Below is a small trained network, with its code and all its weights. Each question gives an input and a class and asks what happens when units are switched off, that is, made to give their printed mean instead of their output.

import numpy as np


def w(rows, s, z=0):
    codes = np.array(rows[::2]) - 128.0
    scale = np.full(codes.shape[1], s)
    scale[-1] = z or s
    return codes * scale


def f(y):
    return y / 2 * (1 + np.tanh(0.7978845608 * (y + 0.044715 * y**3)))


def log_softmax(a):
    a = a - a.max(-1, keepdims=True)
    return a - np.log(np.exp(a).sum(-1, keepdims=True))


def net(x, mask):
    res = np.array(x, float).reshape(1, 4) / 4 @ E
    y = f(res @ A[0][:, :-1].T + A[0][:, -1])
    res = res + np.where(mask, y, B[0][:, -1]) @ B[0][:, :-1]
    return log_softmax(res[-1] @ U[:, :-1].T + U[:, -1])


A, B = {}, {}
E = w([
[182,112,69,27,59,190,210],'x0',
[182,45,216,60,195,70,140],'x1',
[131,128,123,129,139,134,132],'x2',
[7,75,72,133,133,47,234],'x3',
],0.013)
A[0] = w([
[124,176,36,66,51,194,200,102],'N0',
[84,58,42,100,73,90,179,53],'N1',
[189,185,111,136,54,173,103,186],'N2',
[85,202,90,214,113,75,51,225],'N3',
[183,64,175,49,114,145,203,40],'N4',
[154,64,191,123,196,42,107,114],'N5',
[74,64,169,172,142,70,154,94],'N6',
[221,122,199,158,146,215,33,254],'N7',
[104,184,70,72,58,209,164,122],'N8',
[135,183,73,54,64,185,124,104],'N9',
[185,55,160,9,103,144,193,22],'N10',
[198,72,155,28,104,111,180,35],'N11',
[67,208,68,219,132,132,57,226],'N12',
[73,179,26,137,70,144,225,75],'N13',
[173,141,140,44,111,159,178,231],'N14',
[148,191,132,96,71,196,124,212],'N15',
[26,68,125,129,104,76,169,160],'N16',
[67,49,165,119,146,61,144,78],'N17',
[35,67,61,143,122,25,232,178],'N18',
[144,47,253,145,201,76,67,206],'N19',
[50,145,66,118,103,64,218,73],'N20',
],0.012,0.0075)
B[0] = w([
[179,77,30,77,165,79,14,212],'N0',
[92,24,61,120,124,66,100,193],'N1',
[204,205,179,96,127,183,143,189],'N2',
[47,60,180,230,58,214,110,212],'N3',
[33,47,205,223,33,165,129,171],'N4',
[135,80,171,60,232,38,191,188],'N5',
[89,98,156,109,171,112,228,180],'N6',
[113,109,187,81,133,90,2,228],'N7',
[217,193,51,46,201,114,80,198],'N8',
[222,205,74,90,167,184,185,185],'N9',
[28,78,173,227,22,221,89,181],'N10',
[36,116,177,207,8,215,91,173],'N11',
[48,139,175,236,16,218,105,220],'N12',
[118,73,39,131,113,95,17,215],'N13',
[207,194,101,146,50,181,56,185],'N14',
[209,207,130,81,112,170,102,187],'N15',
[86,64,133,144,179,149,218,209],'N16',
[76,110,177,112,189,101,230,180],'N17',
[49,11,45,165,122,88,217,255],'N18',
[29,15,152,36,215,33,42,216],'N19',
[65,23,37,116,144,66,81,211],'N20',
],0.0094,0.029)
U = w([
[76,193,223,183,43,198,73,253],'0',
[123,68,72,40,194,48,45,122],'1',
[54,90,87,218,26,176,207,92],'2',
[118,106,149,66,205,70,252,20],'3',
[211,233,56,58,135,197,159,127],'4',
],0.012,0.0073)

Each question gives the input, the list of numbers given to net, and the class t.
The units are the neurons (one row each of A and B). Each row of codes is followed by its name. A weight is (code - 128) times the scale printed after its matrix; where a second scale follows, it is the last column's (A, B and U).
mask holds one flag per neuron, in row order. A switched-off neuron (its flag False) gives its mean, the last column of its row in B, instead of its output. The means were averaged over made-up inputs and are rounded, as every weight is.
A unit's drop is (log p(t) with every unit on - log p(t) with that unit switched off) / (log p(t) with every unit on - log p(t) with every unit switched off).
unit that matters most: the unit with the biggest drop
k most important neurons: the k neurons with the biggest drops, biggest first
drop when u is switched off: that unit's drop, to one decimal
input [7,1,0,4], class 2: 4 most important neurons	N10; N11; N4; N19
input [0,0,0,2], class 2: 4 most important neurons	N19; N0; N7; N5
input [8,-7,3,2], class 1: unit that matters most	N0
input [1,-8,1,-2], class 4: 2 most important neurons	N8; N9
input [-7,0,5,-7], class 0: 3 most important neurons	N12; N3; N0
input [0,6,8,5], class 3: 2 most important neurons	N5; N12
input [3,1,0,7], class 2: 3 most important neurons	N19; N18; N7
input [0,0,-3,4], class 2: drop when N18 is switched off	0.1
input [0,4,8,1], class 3: drop when N0 is switched off	0.2
input [-1,-4,8,-3], class 0: drop when N13 is switched off	0.0
input [2,0,7,-5], class 4: drop when N12 is switched off	0.1
